Each row has a hidden stage along a path, written after it and counted from one end. A new block has a new path.
[ 144  313 -262   45   -1  191  129  -20   31  231  242  -63  113 -134
  231 -413   25 -129 -311  227  138 -130  153  -64   79  329 -121   17
   81   -5 -186  -66  118 -101  102  269  105 -306  247  406  -59   15
   -3 -301 -273  -82  -74 -320  -55  234] => 20
[ -89  -57 -437   82    1  147  -55  -50  156   -1 -671   52   24    4
   20   -1 -110  179  157  658  -78  -65   15   44 -178   11   77  -28
   74 -178  139 -291  223    7  116  -76 -186 -180  304  316  -31 -230
   29 -238  -79  151   47  423  226 -266] => 11
[ 311 -128  128   13 -275  234  446 -117 -481 -206  167 -180  152  145
   -9  131  223 -211 -426 -206  196  114  -68 -400  177   78 -485  109
 -539  334  172 -138   -4  301   92  147   45    1  354 -133  -84   67
 -191   18  184  -77  -59 -232  346  318] => 10
[-197  -62 -271  201  115   35    4   42   91 -193 -405  209  106  108
 -157  307  299  206  180  462  -49 -135  -85  232 -130  -95   46   35
  139  -26 -132 -186    7  198  -39   -7 -208   -2 -111  212  182  170
  -45   31  -85  -35  -47  381  259 -573] => 10
[-293    2   54   77  144  359   79  113  172  168 -225  -52  105  141
  156 -358 -127 -280   58   17   31 -343  224 -159  -90  -35  -97 -133
   -2  323  -74 -168  152  -45 -150  132  206 -161  258  370  -68 -223
  104 -253  259   15  -19   78 -192 -193] => 13
[-142  238 -240  -76  197 -146  445   32  350 -433 -189 -148  497 -174
 -360  135 -203   59 -331  326 -149 -198  107   53 -250  167  -15  423
   32  -77  268 -100  -21  -37  223  135 -165 -103  335  -72   -6  -94
  159 -118 -508   30 -108  635  457  143] => 1
[-131 -199   29  -26   40  -48  365 -129 -208   44  145 -251  224   98
  -45 -339 -107  -69 -119  -89 -168 -227   52 -221  175 -110   54 -269
  -79  236 -219  -11 -171 -194 -100  279  256  134  261   72   76  246
  130 -200 -156    7   40 -277  391 -231] => 17
[-398 -178  284  165  327 -123  324  155  316 -398 -144  148  125  109
 -300  344  117   79  170  186 -315 -206   58   88 -131 -218  218  -32
  143  -73  119 -128    5  119  102 -241   -1  465  -59   26   59  121
  -60  461  126  152 -178  354  -17 -188] => 24
[ 257   57 -144 -154 -292  307  -36  -19 -117   56 -323  -75  -89   66
  194   22   68 -233  -77  219   99  -35   -2 -312 -110   79 -387  -34
 -177  227  270 -192  184  252  143  -15   52 -321  396   49 -138 -258
 -170  -41  146  -59   12  219  167  305] => 28
[-605 -113  222  383  426 -228  -29  193  681 -287 -268  -18  317  -90
 -158  -15  -35  137  173   73  -42 -235 -165  297  -57 -161   23  405
  156 -255 -150 -236  237 -237  -46  165 -167  -26 -308   22  201  -60
  170   -9  316   -8  -13  152 -205 -285] => 6
[ -57  -90  -24  -97 -212 -299  -97  -40  -36   32 -251 -114 -108   90
 -231   49   33  -82   31  161   48   19 -212 -211  -17  -27 -206    9
  -31  -80   -5 -246   52    1   79  114 -105  -83   36 -200    6   68
 -118  123  163  -25   90  100  282  173] => 15
[  -9   67 -153   52 -231   47  118 -142   78  153  212  -44  165   14
   78 -196  -46 -328  125 -214  -83 -242 -142 -186  102  163 -182  106
  -21  112  219   -5 -130 -107    8   50  208 -331  183 -245  -97 -157
 -277 -363   33 -321  103  105 -321   77] => 23
[ -75  418 -156  -31  -38 -227  301  111  227 -218  102 -153  217 -258
 -202  -66  -73   -9 -283  390 -192 -273  218  120 -204  207  -50  297
  227  -98   78 -236 -107  -99   87   36   77 -248  333  126  -38   23
   50 -241 -405   85 -329  456  349  201] => 14
[ 248  119 -361  -30 -259    9   83 -267 -160   15    4 -238  296  -75
  -29 -123  -45 -180 -286  -16  266  134 -292 -173  121  238 -502  311
 -340  113   56  -82  -27 -103  174  428  -94 -501  127 -282   -8 -146
  -87 -418  -56 -279  226  -69  157  314] => 3
[-365 -230  437   89  355  148  132  255  441 -169 -288 -215  195  165
   40 -125  -52 -245  115  -64  -57 -362  -40 -125   79 -159 -191   21
 -132  250  106 -202  261 -108   -1  104  119   59  -82  -72   73 -203
  173  210  585 -261   51  -25 -319   -8] => 2
[ 106 -295 -217  -30  -81  273  245 -273 -219 -122 -224 -130  249   81
  -59    8   33  -32 -201 -146  282  131 -301 -343  235  101 -272  130
 -496  175  137  -70   99  121  123  299 -239  -68  195 -209   34  -55
    0 -168   59 -274  321 -149  243  -55] => 5
[  88  -29   60   11 -178 -211  -77   84  174   -8 -205 -170    1  138
   -3  150   67 -189   -1  281  -63  -61 -166 -142  -57   61 -265  127
  -23 -129  316 -194  251    2  269  -31   16 -188  164 -188  -69 -101
 -161  213  177 -130  -13  115  116  528] => 21
[-324  268 -246   56  316 -122  -86  240  553 -202 -437  128   70 -237
 -220  146   46  137  141  652 -121 -264  -36  354 -280   75  158  178
  383 -227   20 -216  116  -10  192   -9 -191 -114 -161  235  171  -66
  145   70 -204 -103  -82  531   31 -183] => 26
[ -60   27 -491   11 -198  -86  -20  -63 -113   91 -404   69 -192  -88
 -204  -43  -95  139   51  469  -17   18  -43  -14  -91   67   57  -85
   81 -126  -61 -316  -39  -65  153   34 -132  -50  155  222   73  -13
   15 -132 -115  127   40  148  392 -161] => 18
[-242 -254   75  162  160  235  226   94  200 -361 -288  166  -69 -141
  -17  129  167  414 -121  195   45  -32  132  -41  -10  -57  206  113
   14 -182  -86 -321  294  235   35 -119 -238  312  202  451  148  156
  191  209   38  261 -187  -14  393 -275] => 8
[ 168  105  -90   -7 -260   41   20   -7  -41 -105  102   87 -192 -401
  112    0  244  241 -298   68  208   81  -84 -175   53  217  -78  265
   44 -329  -60 -200  217  298  119   59 -189 -125  273  226   51  166
 -111  -10 -217   81 -153 -203  427  219] => 6
[-234 -190 -247  116  125  127  202   17  347 -341 -415  185   77  -94
  -17   97   11  460    5  290 -175 -176  151   68 -118 -111  248  162
  201 -218   -9 -234  190   88   29 -177 -267  222  280  277   88   68
   67  140 -224  308 -133  389  405 -448] => 27
[-121   56  108   46  268  -91  198  191  207 -179 -255 -176  249  -94
 -140  -45 -139 -133 -120  143  -13 -170 -172  -72  -30   12 -190  194
 -106 -103  215  -99  216    9  219  215 -124   23   67 -124  -46 -231
  -55  116   95  -84   57   69  -47  170] => 2
[  -7 -354  190   93 -191 -130  -43   13 -112   94   93  -89  -99   72
  241  -89  202  -23  247 -196 -248 -266 -287 -190  235 -243  -14 -228
   65   21  -49   17    7   20  -50   34  266   98   52 -139  172  255
 -196  141  127 -187   53 -385  231 -190] => 24
[  15 -289 -190    0    7  108 -113 -119 -104  238 -321  -49   45  302
   72 -200  139  -94   94   36  235  -59 -320 -271  271  -14 -239 -143
 -160   50 -177  -77  217   34  -52  316 -243  -56  -68 -114   -3   70
 -192   56  204 -297  363 -279  -84 -275] => 15
[-235  -94 -321  196 -170  -38 -263  -14  247  -26 -435   46   -1   28
  -44   77  140   71  353  260   -1 -182 -263  181  -19  -33 -142  197
   90   17  -62 -341   -6 -109  -96   36 -100 -393 -181  -44  244  -42
   30 -283  236 -301   99  330   65 -438] => 10
[-544  -41  403  221  249 -123   67  186  519 -152  174   97  147   45
  -16    0  144  -90  309 -129 -315 -459  109  159 -107 -243  140    3
  366   99 -189  -63  -84  -91 -198  -87  322   75 -184   92  163  168
   13  115  207  -10 -219  220 -252 -282] => 25
[ 231   24   64 -192 -243   32  -74   34  -41   -3    9   21 -287  -92
   98   53  306   14 -229   88  232   65  -68 -369   80  147 -264   32
  -22  -90 -111 -202  223  306  115   92 -121  -81   95   59   47  207
 -134  348   41  -74  -48 -270  307  435] => 0
[ 100 -366  -70  -40   -8  198  456 -186 -119 -385 -210 -144  275  160
 -147  127   67   57 -254 -121  104   56 -180 -309  250  -18 -287  178
 -471  188  196 -159   68  117  127  108 -275  207  179 -346   -5   19
  -68  187  139 -152  173    4  247  -54] => 28
[  10  -15   96   11  189  124  183   51  114 -132  -70 -109  -47  -66
   31 -171  135  129 -283  435  144   48  136  -67  163  108  -94  -59
  -62  -87 -237 -357  265  -47  131   96 -109   94   15  354   28  130
  160  191  162   67 -119 -336   31  201] => 13
[ -93  164 -419   75  107   28  316 -144  284 -287 -208  -67  554   13
 -333  146 -165  -62 -387  153  181   58    2   49 -196  261 -224  555
 -195   56  194  -97   59 -113  286  278 -282 -254  198  -88  -16 -196
  145 -221 -268  -44   83  454  218  250] => 24
[  89  260 -190  107 -221 -171 -252  138  209   73   43  156 -110 -111
    6  137  348 -103    7   84  194 -104 -316   35    1  252 -305  387
  189 -252   20 -129  160  176  146   96 -207 -334 -172 -137   49   54
 -369  155   11 -343  -11   28 -141  242] => 23
[  27  332 -346  -12   54  219  145 -111  -26  237  106  -16  149  -61
  -44 -345  -61 -263 -279  186  300    0   82 -104   31  374 -188   19
  -77  133 -180  -97    8 -111  125  364  -10 -313   89  293  -77  -98
   34 -365 -128 -152   90 -172 -220  207] => 19
[  31  -70   92  -33 -150 -393  -34  -14 -218  124  211 -119 -169   72
  -42  -58  316  -45  248  297 -291 -208 -221  -12  232 -128   -1 -423
  217  -21 -275 -109 -255  -74  -60   42  274   45 -214 -103  163  463
 -211  133    8 -242  -42 -261  156 -153] => 17
[ 237  209 -278  -85 -390 -112 -214 -125   34  134  124 -138   -4 -275
  180 -169  156  -76  -71   53  146  -63 -329 -118  133  268 -336  268
   42 -137   -4 -104   40  -19   69  251  -11 -620   82 -189   65   15
 -172 -358 -158 -391   95  -83  133  267] => 4
[-389 -152  -51  218  360 -109  414  -52  436 -409 -137 -168  487 -118
 -168 -110 -196  237   54  239 -335 -268    8  236   71 -104  181  183
   50 -101   17 -181  -61 -371   24   50   -3   82   28  -25  146  -18
  242 -237  -89   -3  -33  259   47 -394] => 4
[-530 -299  -25  363  312  -61  -13   85  665 -407 -554   99  284  105
 -195  252   95  297  249  251  -37 -162 -148  288  -66 -157   47  416
   84 -208  -18 -337  260 -106  -37  -37 -357   15 -235  -11  213  -27
  157   87  296  -49   24  436  -41 -481] => 7
[ 187 -176 -247   46 -128  224  215  -62 -209  -22 -338  -35   60  198
  -27  121   13 -130 -116  151   91   50 -152 -267   65   94 -236    8
 -336   98  342 -129  176  163  292   40 -140   51  298  -62  -94 -181
 -176  109  110 -113  151  -22  149  141] => 22
[-229 -287  182   84   22 -320  164 -133 -165  -77  233  -74   54  121
 -157  -91  222  140  105  -36 -192 -124  -93  -15  233 -291   72 -285
   97   80 -540  -99 -281 -148 -223  180  167  258 -221  -30  246  573
   -5   94   47   42  -33 -304  323 -433] => 14
[-181   52   22  179  124 -107 -171  200  338 -122 -241  139  -14   39
 -100  179  299  -26  207  201   89 -157 -260  148   12  -30 -264  215
  127 -113 -112 -234  145   98   28   65 -224  -92 -433 -123  120    7
 -229  309  364 -255   17  143 -338 -129] => 2
[ 342   17  -41 -142 -386  302   94   27 -291   79   31   23 -206  131
  130  173  332 -291 -216  -23  195  -23  -41 -436   43  224 -334  -43
 -214  250  272 -100  136  439  195  -30   71 -110  363   30  -79   38
 -242  216   58 -259  -47 -115  241  439] => 22
[-263 -162  107  -37 -178 -348   -6  -13  -32 -210 -195  -62  -50  -34
 -334  206   45  -38  269  -54 -215 -138 -286  -51  -73 -276 -100  -10
   11  132   10 -195 -278    3  -33   15  100   32 -136 -352  216  109
  -59   67  223  -70   40  320  353 -210] => 28
[-205 -421  440   57  300  260  389  -54   15 -362 -159  -79  140  231
 -109  202  181    9  -43  144  -13   52   70 -196  113 -176   15 -241
 -324  239   18 -207  127  146   65  -55   64  368   30  153   74  129
  205  278  403   32  -36 -114   73  -27] => 7
[  69   86  -20   16 -241  101 -154   37 -147  193   98  249 -350 -207
  138  -98  241  -65   22 -190  223   -4 -184 -257   54   72 -160   -9
   78 -118 -151  -82  112  327   25   76  -65  -39   15  126   -9   57
 -382  127  128    5   13 -287  -97   54] => 26
[  84  148 -368  179   57   56  153   72  -84 -135 -462   57  143  -68
 -122  130  -21  116 -199  552   81   57  -43   77 -194   84 -149  198
  -75 -226  139 -212  225  198  247  102 -327  -49  272  260 -106 -194
 -170  -56 -161  248  -55  253  293  -37] => 11
[  57  137 -159  173  229  177   54  135  143  -29 -412  -89  270 -140
  101 -131 -136  -43 -307  280  276   23 -139  -55  -95  162 -277  335
 -181 -245  175  -99  525  112  297  335 -324 -194  267  219 -143 -389
  -71  -98   -9   81   92  -69    0  241] => 5
[-154 -275  362  117  295   30  -55  214  127   46 -333 -281   92  266
  121 -160  112 -250  197  211  -26 -264 -255  -80  211 -193 -249 -228
 -151  155  -21 -178  288  -85    8  206   96   20 -207  -45   77  -62
   22  199  582 -356  154 -318 -265  -86] => 12
[  78  173   81  -79  -87 -155  179    6 -203  181  296 -276  -84 -250
  -34 -384 -116 -263 -165  104  -36  -72 -101 -200  185  177 -102 -200
  -73   20  -31 -126 -105 -206  208  247  311  -87  103   62   19   15
   28 -190   18 -164    5 -502   16  422] => 20
[  77   -4 -195 -195  -42   -5   41 -257   12  -67  -44 -188  165 -191
 -110  -50   84    5 -192  182  233  123 -297 -188  163  264 -123  109
 -191  -45    3  -85   49  -11  178  332 -155 -310   38 -116  124   93
  170 -274 -208 -387  241 -110  267  209] => 6
[ -35 -206 -103  -48  -39   98  -98 -139  -69  184 -203   33 -139 -111
  170 -260  -17  100  142   59   40  -19 -184 -273  135  -66   63 -252
   19 -149 -153  -56  160   58   14  147  -46    5  127  139   34   19
  -95  -74   14   34  204 -273   88 -192] => 3
[ 277   11   24  -69 -154  160  473 -105 -354 -299  186 -182  234  -56
 -125  186  224 -163 -414  -73  151   55 -171 -283  167  204 -353  181
 -444  227  270  -65  -72  300  190  175  -16  -55  270 -199  -13   76
 -109  -62  -80 -292  -19  -92  340  284] => 6
[ -51 -205  127    7  113 -152  -61   41  127  102   36  -40  -35  -15
  215 -120  203   61  277  198 -298 -304 -234  -68  191 -123  217 -327
  276 -218  -59   80  114   15   39    7  151  120  -19   20  118  270
 -147  185 -142 -224   64 -271   38 -191] => 24
[-463 -142   31   76  410 -235  259   -1  489 -235  -73  -79  250  -50
 -215 -200  -38  256  158  346 -305 -333   35  174  142  -82  322  -38
  287 -222 -229 -213  -38 -332  -99   13  -67  199 -142   49  135  244
  180   -2 -104  -51  -33  153  -75 -471] => 14
[-208 -199  260 -151  -47   19  142 -110  199 -121   36 -270  166  168
  -65  -33   42 -358  259 -114 -223 -302 -125 -199  139  -86 -173 -144
 -133  469  178 -135 -227 -182  -65  -17  385 -185  -56 -394  112  -13
  109 -117  368 -508  112  218 -176   29] => 27
[-244 -277  372   38 -167 -209  203 -181  -51 -115  575  -61   74   67
  -76  -21  267 -118  178 -546 -220 -221 -147 -158  261 -215  -14 -136
   24  319 -288   16 -429 -108 -235   70  429  103 -200 -311  273  488
  -45    8  177 -249  -29 -240   87 -195] => 25
[-388  113 -177  149  338 -294   -6  107  644  -81 -213   91  186  -72
 -179   -4  -23  143  267  574 -288 -319  -29  308 -120   59  304   96
  472 -420    2 -138   97 -222  105  -71 -120  -33 -130  110   60   33
    2   18 -231  -74  -44  414 -208 -216] => 21
[-303 -194  429  309  370   23   80  310  303 -202 -288 -171  123  -23
    8  -98   -9  -99   51   16   60 -169 -233   30  140 -152 -230  159
 -192  -39   45 -275  357  -86  110  175  -53  128 -221   -1   96 -223
   65  212  676 -137   35 -297 -343    3] => 5
[  -1   47 -345  -87 -185   89  338 -218  -73  -70  -29 -133  160  -96
  -10 -198 -153  108 -153  317 -223 -151  269 -101  -68   78  104  -84
   48  105    0 -191 -178 -129  -18   -7  179 -171  558  260  -14   60
  148 -472 -416  185 -142  292  551 -131] => 13
[ 361  319 -456  -48 -189 -142   35  -99 -240   44  -23    1  -49 -287
  -38  -64   56  139 -326  490  142  189 -107  -51   -7  234 -228   89
   18 -282 -188 -150   13   69  263  282 -203 -223  102  163   15   82
 -192  -83 -379  122  -11 -182  403  296] => 0
[ 339  -51   71  -79 -122  187  459 -219 -274 -143  414  -55  267  160
   82  109  292 -171 -369 -165   54   36   -2 -367  180  131 -259    2
 -261  180  124  130  -19  297  123   84   66   63  329 -149 -153  221
 -327  145 -197  -99  -43 -165  141  337] => 25
[-176  -71  -48  -18   33   68  466 -295   45 -214   56  -65  413   -9
 -185  -48 -192   23 -248  -46  -46   12  188 -241 -115   48   78  132
 -131   16   84  -36  -52    6   -8   87    2  -18  519   81 -136    2
   60 -361 -293  306  -40  322  336   29] => 10
[ 226    4  148 -174   35   27  280  -63 -175  -84  183  -87   88  113
  -18   17  295  -28 -470  155  196   86   80 -348  106  133 -184  -64
 -111  -45 -145  -34  212  300  105  192 -137  137  259  118 -138  342
 -154  339 -206   86  -94 -258  333  385] => 14
[-278 -151 -336  103  -14   62  355 -126  248 -307 -324  -16  195  -53
 -168  -74 -208  352 -118  269 -164 -127  268   31  -91  -21  164  206
   45  -54  -26 -371   -2 -198  -27  -83 -136   48  407  236   57    9
  249 -240 -182  329 -139  427  498 -343] => 13
